Below is a small trained network, with its code and all its weights. Each question gives an input and a class and asks what happens when units are switched off, that is, made to give their printed mean instead of their output.

import numpy as np


def w(rows, s, z=0):
    codes = np.array(rows[::2]) - 128.0
    scale = np.full(codes.shape[1], s)
    scale[-1] = z or s
    return codes * scale


def f(y):
    return np.maximum(y, 0)


def log_softmax(a):
    a = a - a.max(-1, keepdims=True)
    return a - np.log(np.exp(a).sum(-1, keepdims=True))


def net(x, mask):
    res = np.array(x, float).reshape(1, 4) / 4 @ E
    y = f(res @ A[0][:, :-1].T + A[0][:, -1])
    res = res + np.where(mask, y, B[0][:, -1]) @ B[0][:, :-1]
    return log_softmax(res[-1] @ U[:, :-1].T + U[:, -1])


A, B = {}, {}
E = w([
[189,216,210,95,43,182,37,254,137,37],'x0',
[40,192,52,190,88,59,35,192,67,42],'x1',
[186,185,116,155,82,33,76,112,203,107],'x2',
[155,134,190,212,209,28,57,123,226,163],'x3',
],0.0064)
A[0] = w([
[178,217,172,31,21,212,211,203,75,86,239],'n0',
[66,15,64,29,140,201,254,61,37,168,252],'n1',
[122,212,61,189,94,61,37,91,139,45,83],'n2',
[214,102,208,103,222,117,186,95,223,201,179],'n3',
[218,59,202,119,202,88,198,59,221,200,196],'n4',
[58,38,53,227,154,48,104,1,91,153,252],'n5',
[159,140,145,194,97,43,24,187,167,52,252],'n6',
[87,197,197,74,45,203,15,233,69,36,239],'n7',
],0.0054,0.0042)
B[0] = w([
[230,108,164,129,17,206,99,183,57,80,230],'n0',
[57,48,59,67,71,220,208,26,17,183,252],'n1',
[102,194,47,113,77,93,30,67,153,101,188],'n2',
[188,69,225,181,156,52,171,87,178,185,212],'n3',
[217,46,215,209,174,77,195,52,205,230,224],'n4',
[47,142,24,36,193,44,122,51,125,217,235],'n5',
[82,203,73,105,178,34,92,196,206,96,230],'n6',
[222,255,218,190,77,90,70,211,12,39,252],'n7',
],0.0059,0.011)
U = w([
[33,207,16,54,117,11,33,112,170,78,254],'0',
[215,61,224,214,224,28,186,85,228,224,158],'1',
[173,137,125,59,38,236,175,164,20,65,105],'2',
[181,41,198,84,55,233,215,39,168,184,37],'3',
[9,29,19,57,219,155,222,19,48,220,7],'4',
[150,220,240,221,143,51,40,254,112,24,85],'5',
],0.0054,0.0027)

Each question gives the input, the list of numbers given to net, and the class t.
The units are the neurons (one row each of A and B). Each row of codes is followed by its name. A weight is (code - 128) times the scale printed after its matrix; where a second scale follows, it is the last column's (A, B and U).
mask holds one flag per neuron, in row order. A switched-off neuron (its flag False) gives its mean, the last column of its row in B, instead of its output. The means were averaged over made-up inputs and are rounded, as every weight is.
A unit's drop is (log p(t) with every unit on - log p(t) with that unit switched off) / (log p(t) with every unit on - log p(t) with every unit switched off).
The circuit of an input: a set's keep is (log p(t) with only the set's units on - log p(t) with every unit switched off) / (log p(t) with every unit on - log p(t) with every unit switched off). Starting from all 8 units, units are removed one at a time, each time the one whose removal leaves the highest keep (on an exact tie, the one counted first), for as long as the keep stays at least 0.8.
units of the circuit, in order: the units of the circuit, biggest drop first
most important unit: the unit with the biggest drop
k most important neurons: the k neurons with the biggest drops, biggest first
drop of u: that unit's drop, to one decimal
input [7,1,3,-8], class 5: units of the circuit, in order -> [n7]
input [2,4,0,-3], class 5: 2 most important neurons -> [n1, n7]
input [1,1,6,-2], class 5: 2 most important neurons -> [n5, n1]
input [1,-2,8,-4], class 5: 2 most important neurons -> [n1, n5]
input [2,6,4,5], class 0: 2 most important neurons -> [n2, n6]
input [3,-1,6,-5], class 5: 2 most important neurons -> [n1, n7]
input [4,8,-4,-6], class 5: 2 most important neurons -> [n7, n1]
input [8,-8,4,0], class 5: 3 most important neurons -> [n1, n7, n0]
input [-6,0,4,0], class 4: 2 most important neurons -> [n5, n7]
input [2,-1,-1,1], class 5: 3 most important neurons -> [n1, n5, n4]
input [-1,8,-7,-3], class 2: 2 most important neurons -> [n7, n6]
input [8,5,-1,-8], class 5: 2 most important neurons -> [n7, n1]
input [-3,4,-5,5], class 4: drop of n4 -> -0.1
input [0,5,1,7], class 0: drop of n5 -> 0.0
input [8,6,0,-6], class 5: most important unit -> n7
input [-3,-1,3,-1], class 4: drop of n5 -> 0.1
